Each row is followed by its class number.
[  34  -20  -60  161   94   32  -72   80 -128  115  104   -8  -10   55
   39 -102 -130  110 -124  -85  -49  107  117  323   -2  -80  -23  -36
 -138   31  -81   10  -56 -115 -182   -9 -131  105]
5
[ -46 -113   37   20   24  -48 -247    7  -22  -24  200  -95  319 -298
   77   15   98  198 -126  -74  -71  -96   93  215   39   35    6   74
 -275 -152  -27 -244 -138  -69 -155  -52  -25   41]
4
[   5  196   55   85   53 -434   58  -48   -9  -67  117 -110  -33  -94
 -163   47  150  168 -173  -78  -68 -192  122  207  166 -152  230  116
   72  140  247  112   57    1 -331    1 -165   80]
8
[-154  -65 -228  285  -98 -287   49  157    4  171   95 -157 -101  194
  -12 -147   68   74  -92  100  162   36  198  282   11  -62  336 -260
   83  147   15  -15  109 -221 -397   55   51   78]
10
[ -54   32 -209   80 -103 -321  290   76  229  -78   94 -180  -83  193
 -331  261  262   74  173  102  195  105  -64  570  142  129  332  -15
  226  128   56  -44   84 -130 -318   43   36 -242]
1
[ 133  225  120  -60  167  -15  150    4   62 -216   57    7  -29 -105
 -286  223   96  106  182   61  219 -138 -190   21    6   79 -136   37
  228 -118  158  192 -204   57   92   50   37 -192]
7
[-127  -53 -118  -76 -200 -369  341   30  171  -34 -151  -38 -231  295
 -203   58  161 -244  -89  124  -24 -110  -29  -24   16 -163  297   15
  230  229    6  -42   90   41   53   59   76  -44]
11
[-141 -161  -55   57 -131 -107  116  153  -79  129  -83  -18 -221  245
  -16 -237  -54 -154 -196  168   57  -31   67 -211 -170 -207    1 -207
   37   94  -44   39  -41  -28   81   54   48  106]
3
[  -2 -107  -47    7  -86  -60  241  -12   18   45   -6  -60 -191  281
  -78  -25  -18 -178   81  -21   59  137  -65 -155   22  -28  106 -125
   23  155  -49   15  140  106   59  -95  -49 -103]
10
[-107  -68 -182  394   84 -244   29  318  -29  214  282 -181 -173  198
 -134 -100  -48  242  -70   35  279   61  145  536   -2  -97  190 -339
  -13   54   -7   60 -115 -306 -441   33  -64  -17]
7
[  48    7  -62  213  133   48  -78  167 -168  132  151   13 -108   82
  -18 -120 -180  192  -81  -51   72   90   72  359  -40  -75  -61 -160
  -67   17  -21  144 -111 -194 -201   20 -159   89]
11
[  75   39  -41  -67  -17  179  -32  -70 -112  121 -205  179  -81  104
  172 -239 -172 -116 -134   34 -231   81  148 -139  -14 -144 -133  -26
  -14   68   45  234   73   14   77  106  -89  238]
5
[  30 -164 -109 -106  -93  250   23  -15  -20   93 -177  114  -52  221
   79 -108 -104 -213   34   63  -71  222  -45   -7  -69    0  -48  -29
  -39   -7 -182  -23   26    7  221   57   43    3]
10
[  58  -66  106  -85   66  224    1   66   36  -84   45   16   12  -42
  -13   24  -13   -7  192   16  150   55 -169 -185  -78   74 -280 -112
 -108 -241  -48   15 -181  118  207    4   45 -158]
8
[  86 -131   23  -45   73  218  -86  -11   55  -58   92  -35  228 -130
   16  139   54  105  185 -124   28  117  -84  235   49  212  -72   71
 -241 -159 -119 -208  -58   11   24  -86  -34 -156]
2
[  -7 -297  143   37   -6  208  -44  109  -87   88  203  -79  -14   26
  114 -165 -143   30   58  -94  104  138  -48 -302 -110  -19 -268 -244
 -355 -147 -129  -71 -111   88  104 -167  -78  -49]
8
[-109 -333  -79  -13 -223   13  255   85 -117  253 -139  -66 -364  479
  133 -362 -195 -335 -117   62  -86  206   96 -431  -99 -204   -2 -293
  -63  278 -104  116  217   84  175  -78  -51   71]
6
[ 100  -81  -84 -190  -33  396  -69  -46   65   70 -257  198   97  103
  157  -12 -112 -133  159  -38 -155  270 -113  102   -5  171 -112   69
  -90  -76 -135  -39   88   50  188   49   -1  -39]
3
[ -53   58   82 -133  -86 -225   33 -119   77 -149  -15  -34   73 -153
  -75   -9  180  -76 -146  148  -88 -261   81 -199   25 -103   23  113
   61   -9  101  -16  -65   76   67   57   84   60]
1
[ -41  137    3   11  -18 -269   55  -77  -11  -29  -43    0  -39   14
  -62  -42   62  -58 -162   38  -80 -168   49    1   69 -135  242   35
  154  155  147   66   66    8  -95   37   19  119]
1
[-207   44 -155  105 -142 -417  -79   95   19   63  -14  -98  -12  -44
   37 -142  157   75 -303  119  -43 -231  244  183   26 -181  324  -59
  104   71  178   24   36 -201 -364  170   80  260]
4
[   4 -337  -74   83  -42  359 -248   71  -26  130   76  -11  318  -81
  201  -51  -61  114   38   35   -7  217  100  262 -112  155 -158  -25
 -367 -230 -350 -362 -146 -211   25  -41  113  -29]
0
[ -21  -41 -134   29  -50   18   27   57  138  -43  -12  -70  151  -42
  -55  120  139  108  142  162  153   50   50  253  -16  128   -3  -19
   76 -154  -53  -94 -106 -167  -93  102  178 -161]
0
[  47   87   10    2   81  -29  -43   -4 -145   38  -31   75  -55   39
    2 -107  -77   21 -204  -25 -133  -59   77  109   11 -148   17   21
  -22   61   75  120  -35  -32   -6   76 -122  163]
6
[  14   34   19  113   55   33  -96   46  -85  104   60    3  -45    2
   90 -131 -108   47  -61   14   57  -41   98  -42  -45  -52  -71 -152
  -46    9   64   85  -40  -81  -60   55  -18  104]
9
[  43  231  129   48  195    4 -271    6 -161  -76   83   57  171 -390
   68  -82  -26  196 -151   65   42 -285   93  -25  -46  -58 -130  -19
   54 -186  176  151 -245 -107  -66   95   98  194]
4
[-114    9 -125  109 -146 -477  220   43    1  113   18 -161 -317  262
 -137 -147   56  -58 -226   70  -21 -115  226  -24   73 -268  213 -127
  127  301  170  200  168  -57 -265   64 -151  112]
9
[  11   82  -72  -41  -28 -227   -2  -92   82   -9  -16   -6   48   17
  -30  117  105   -4  -83 -170 -210  -11   26  381  194   -2  319  196
  -18  178  104  -59  184  -15 -223   18 -154   68]
4
[ -34 -107  -31  -54 -103   24 -131  -41   74   20  -54    8  231 -141
  100  -51  117   26  -99  121 -104  -41  156   13  -13   40  -48   84
 -117  -95  -75 -193  -48  -63    2   51   90   57]
3
[  89   89   63 -148    7  -16   59 -140   27  -36 -128  126  -69  109
   -1   44  -36 -149  -19 -163 -269   18  -74   -6  102  -55   76  143
  -35  125   72   85  151  153   73    7 -178   30]
0
[ 134  254  -21 -171   85  -31  100  -96   74 -155 -142  149  -40   75
 -194  245   92  -63   37  -42 -151  -10 -157  341  115   49  111  241
  192   61  107   92   30   77   92  126  -74  -65]
6
[ -11  -53   16 -124  -95    4   27  -46  102  -61 -100  -14   84  -70
    8   -7  126  -69   -9  137  -24  -63   32 -180  -14  -23  -85   57
   20  -74  -14  -35  -45   52  146   63  125  -12]
8
[ 153  200   23   76  180   92  -15   87 -157   53  -46  152 -258  201
  -56  -91 -178   27  -46  -82  -30   88  -47  252    1  -86  -87  -81
   92   95  117  387    3   -8  -34  122 -208  132]
8
[  61   95   33   79  157   56 -178   33  -90  -10  107   55   87 -151
   69  -91  -76  141  -78  -95  -47  -44   55  128   -6  -48  -89  -21
  -99 -109   92   81 -100  -26 -137   31  -87  128]
5
[ -47 -194 -135   46 -108   90  102   80   97   65   74 -138   26   87
   -5   -8   25  -17  118   80  126  185   91   76  -39   63 -100 -117
 -107  -51 -170 -101  -36  -50  -32  -28   58 -149]
5
[   3 -155  130  -30  -27   73  -34  -23  -26    6   88  -20   68  -71
   60  -62  -37  -42  -27  -20  -31  -44   28 -254  -30  -28 -114  -74
 -177  -24  -77  -87  -43   76  147 -135   -4   -4]
11
[ 228  195   37  -91  233  354  -95  -14   -6  -87 -115  220   78 -108
  -15  108  -97  123  174   42   23   62 -114  211    0  179 -275   54
  111 -155   50  225 -135  -42  123  135  -20  -37]
11
[ -22 -131  -27    1  -26  131 -175   50 -210  181 -164  129  -85   64
  265 -441 -179  -75 -284   52 -188  -47  200 -233 -106 -231 -104 -162
 -108   18   44  202   10  -62   53  110  -51  375]
2
[ 146 -204   41    0   68  568 -218   23 -190  210  -67  175   75   67
  276 -246 -317  -29   -6  -60 -109  241   23  -52 -127   28 -360  -97
 -320 -101 -252   20  -99  -51  279  -10  -67  130]
7
[ 118  200   49  -48   94  -53   61  -53  -77  -21  -80   97 -135   49
  -82  -53  -58    4  -80  -26  -96  -52   14  -39   50  -98  -85   46
  110   92  164  292   21   63  -19   52 -179   80]
3
[ 127  150  339  -60  223  105 -276 -132 -268  -55   71  172  106 -298
  127 -245 -190   53 -215  -15 -151 -269   78 -304  -66 -151 -238    6
  -82  -89  137  240 -167   55  106   -4  -69  271]
1
[-108 -272  -34 -173 -232  -58  103  -39  143   23 -121  -22   -7  128
   78  -79  100 -254  -49   47 -128   -9   21 -291  -11  -58   66   21
  -99   60  -94 -168   91  116  209  -26   63  -10]
12
[ 148   29   49 -141   62  298   94   34  -43   -3 -162  167 -192  210
  -23  -33 -165 -175  121    9   -1  167 -192 -115  -72  -22 -240  -56
   41  -39  -55  209  -63  116  324   68  -28  -33]
8
[  14  -78 -153  -78 -117   45  120   -4  139   25 -149   -3   46  110
  -42   50   87  -39  109  113   11  111   -9  157   30   82   56   20
   91  -19  -74  -45   23  -77   18   80  105  -94]
7
[-108 -206 -166   80 -162 -127  -41   20  101   73   73 -145  160   20
   38  -39  130   60  -68   98  -15   76  186  303   40   40  164   -1
 -104   22 -107 -242   40 -166 -222    6   59    9]
1
[  96   11  105  -42  106   72 -121  -71   90 -156  223  -83  324 -321
 -104  262  141  228  150  -23   92  -57  -51  222   50  213 -160  162
 -158 -240  -16 -233 -205  -23  -33  -44    3 -218]
9
[  27   98  -50   27  -15 -300  285   10  177 -135  167 -172 -137  132
 -367  341  223   75  188  -25  179   14 -129  294  160   86  164   -3
  123   66  137  -24   28   31 -203  -35 -111 -288]
9
[ 102  -89   65 -132    2  215  182   -1  -52   36  -54   37 -222  215
  -31  -77 -182 -162  137   36   86  118 -102 -380  -89  -37 -337 -140
  -14   -1  -42  189  -50  116  278  -19  -89 -105]
9
[ 170  -20   38 -204   32  411  -37  -65 -108   72 -260  267  -60  152
  112 -124 -236 -211   12  -19 -204  180 -107 -131  -92  -26 -283   53
  -79  -20 -142  125  -16  108  375   54  -85   66]
3
[-125  -89  -54   19 -111 -193 -125  -14  133   15   25  -80  273 -164
   79   19  207   54 -106   83  -64 -137  157  201   38   57  276   96
  -37   -6   -9 -294   18 -119 -157   23  168   46]
12
[ -23  -39  -88  109  -54 -352  273   58   54   54  113 -117 -270  333
 -233  110   35  -45  -87 -146  -58   76   -5  340  132 -131  297    8
   -4  323    4  -31  144   17 -189  -98 -256  -67]
11
[ -76 -114  -78   99 -104 -205  -25  -11   27  147   79 -109   18   84
   64  -72   33  -10 -129  -47  -81   -3  160  110   68  -70  222  -57
 -120  170    4 -162  140  -74 -213  -40  -66   80]
9
[  31  -17   25 -236  -57  120  -10 -132  176 -136 -132   90  234 -132
   30  161  129 -110   89   -9 -153  -12  -99  -13   35  105    5  220
  -51 -116  -47 -198    1  139  177   19  109  -71]
5
[ -16 -192 -155  230   52  278 -197  185   10  136  192 -123  250  -50
  132  -14  -13  217  160   79  262  212   92  386  -71  239  -60 -235
 -189 -204 -194 -246 -133 -267 -150  -13  160 -118]
6
[  42   86 -157   52  -40 -304  197  -19   -9  132 -113   25 -282  390
 -128   -8  -10 -104 -184 -178 -254   93    6  444  170 -170  400   78
  109  408   79  126  246   -1 -221   39 -263  113]
7
[ -52 -251   44 -385 -218    8  280 -156  231  -75 -257  -16   80  155
  -26  134  134 -379   65   94 -178   29 -104 -368   24   30    4  228
  -41  114 -188 -291   95  281  489  -72   72 -216]
12
[ -17 -111 -166 -167 -193    4  138  -95  155   30 -216   59  -28  230
    4   51   85 -219   70    4 -169  186  -73   69  100   33  224   75
   -4   88  -68 -105  225   86   75   44   -5  -54]
10
[ -53 -113  -54  -71 -126   67  119   65  -89  116 -133   72 -297  294
   83 -296 -154 -216  -52   83  -10   90  -13 -383 -105 -196  -88 -257
    5   23    1  231   36   75  142   78  -33  107]
10
[   4 -142 -102  -42  -14  221  -32  105   48   27    5   -5   80   57
   62  -22  -20   -3  154   55   99  166  -63  115  -66  115  -95 -141
  -84 -176 -105 -100  -89  -54   66   43   93 -116]
6
[  75  -14   34 -121   -4  235 -147 -120 -141  113 -198  187   41   22
  247 -189 -181 -168 -118  -39 -250   37   65 -178  -10  -70  -84   20
  -55   68  -19  110   80   31  184   27  -32  219]
4
[-174 -255 -211  105 -213  -25  -80   81  -42  275 -207  -34    4  169
  260 -336  -17 -143 -229  187 -102   40  300   -8  -75 -115  216 -187
  -14  170 -106  -86  175 -191  -72   89  163  264]
2
[ -15  -74  -40   40   35  134 -438    7  -30   47   -4  146  367 -340
  245 -135   82  196 -186   85 -159 -161  184  192  -42   49   -8   14
 -150 -207   10 -149 -150 -176 -122  105  136  241]
11
[-101 -171   40   41 -102 -205  118   62 -122   84  125 -145 -196  134
   -6 -260  -40  -53 -216   52  -12  -75  206 -317  -47 -251  -74 -197
 -105  106   50  118   -4   34  -21  -57 -130   87]
6
[ 257  285  115  -61  347  381 -254   -3 -109  -84  -57  259  143 -231
   59    1 -163  213  110  -87    9  -45 -163  188  -20  118 -288   56
   25 -284  108  268 -249  -44   66  153  -32   66]
7
[  64 -136   75 -146    8  176  109   -3    6  -85   71  -40   -3    5
  -65   14   -2  -47  117   59  101   44  -61 -276  -50   18 -326  -66
  -97 -161  -67   27 -180  109  267  -52   -2 -193]
6
[  96   21   65 -282  -11  101  -82 -201   83 -168 -228  148  226 -176
   63   96  133 -132    2  -67 -270 -100  -82  -14   73   72   43  297
  -10  -70   33 -117   47  151  223   35   60   47]
2
[ 164   36  205 -218  103  248  102 -109  -13 -134 -111  157  -29  -30
  -36   87  -95 -148  153  -42  -18  -19 -224 -373  -27   37 -238   25
   30  -45    3  109  -56  225  405  -76   -8  -93]
11
[ 211  112  100  -64  213  365 -150  -79 -198   77  -91  224    3   27
  162 -122 -269  -34   -4 -129 -171  118  -26  -37    5   23 -190  -21
  -64   37   55  234   41   72  178    2 -164  122]
6
[  27  120 -170  233  143 -123   22  191  115  -53  174  -87   85   39
 -234  258  117  299  162    8  222   93  -50  899   48  208  186   29
  124  -66  -24  -83 -115 -292 -388  110   28 -206]
0
[ -91 -301    3   13 -158   38 -124  -29 -128  233  -38  -11   11   72
  283 -352 -147 -143 -234   20 -171    3  224 -366  -88 -182  -45 -152
 -251   81  -90 -110   83  -17   59  -54  -22  231]
9
[-218 -117  -52  202  -71 -472  169  256  -48   64  194 -222 -316  194
 -122 -242   45   63 -210   60  203 -180  128  -90  -71 -273  138 -315
   37   87  150  154  -67  -74 -282   26  -82   72]
12
[  19   88 -114  116   16 -156    7   75  -54  121  -42   38 -189  233
  -28 -121  -49  -17 -170  -48 -101   50   87  355   46 -151  187  -14
   80  202   66  162   92 -101 -206  115 -138  178]
8
[ 115  130   -6  105  154  176 -254  -16 -206  150  -35  150   26  -21
  206 -171 -203   80 -122  -96 -124   48  130  231   26  -24  -29  -68
  -40   53   72  204   29 -144 -135   81 -116  259]
4
[ 147  165   30   12  178  111    3   -2 -151    8  -28  137 -165  131
  -69  -54 -187    5  -47  -74  -58   69  -88  213    7  -62  -89    3
   32   63   42  266  -53    0   26   74 -180   82]
1
[ -75 -277 -131   94 -111   40 -219   47  -88  218    7  -47  129   -3
  277 -352  -92   87 -262   -3 -204   81  324  118    8 -111  -47  -52
 -283   -7 -114  -74   51 -185 -153    4  -98  268]
12
[-136  -39  -97   63 -126 -305  133   92   37    4   45 -130 -121  138
 -153   54  145  -46 -130   83   54  -74   58  208   18 -100  224  -35
   72  110    8  -61  -15  -88 -126   49   37   -3]
4
[ -41 -131 -163  -77 -155   86   43   46   69  132 -224   67  -71  250
   91 -138  -42 -180  -14   69 -105  165    6    4  -28  -18   48  -78
    5   63  -82    0  137   -9   55   77   16   45]
3
[ -50 -143  -33  -46  -78   25   -4    1   -3   29  -59    3   38   71
   27  -80  -18 -114  -95   83  -56   21   35   56  -60  -43   16   55
  -69   23 -153 -127  -43  -40  108   31   70   43]
1
[  89 -107   53  -48   43  280  -56   -9 -107   29  -12  104    2   68
   62  -94 -139  -70   15    2  -25  122  -41  -89  -88   19 -220  -34
 -149  -87 -165    2  -90   41  230   -8  -37   11]
10
[-119 -201 -108  -74 -193   50 -159   19  112   77 -115   17  192  -44
  176 -142   87  -83  -96  208  -47  -81  113 -108 -100  -20   28  -41
  -71 -142  -51 -231  -54 -125   60  142  235  116]
9
[  94   41  119  185  265  230 -214  106 -168    9  288  -36  162 -210
   62  -31 -121  282   84  -63  224   11   13  125  -56  116 -225 -194
 -172 -215    9   13 -234 -101  -73  -62  -22  -45]
6
[ -24   70 -173  -82  -75 -296  258   18  318 -126  -44  -82  -22  156
 -310  309  282  -44  165   -5   24   38 -156  387  174  141  311  168
  195  129   66  -87  155   58 -152   21  -27 -266]
3
[ -84  -80  -80 -118 -189 -331  324  -63  206  -70  -27 -129  -75  214
 -233  221  196 -223  -27  -63 -144   42  -17  155  135  -40  312  230
   60  316  -58 -173  231  164    5 -110  -75 -139]
5
[-108 -252  -30  -54 -224  -49   60  -42  -31  184 -156   -1 -152  236
  176 -290  -79 -328 -194  104 -144  -21  146 -512  -88 -216   11 -172
  -73  181  -60  -40  145   72  200    3   37  166]
9
[  -3   52  -77  114   46  -53 -114   48  -29   43   63   13   41   29
  -36  -18   14   94 -118   37  -29    4   75  442   30    2  135   24
   -5   42    3  -12  -42 -168 -189   89  -24  101]
1
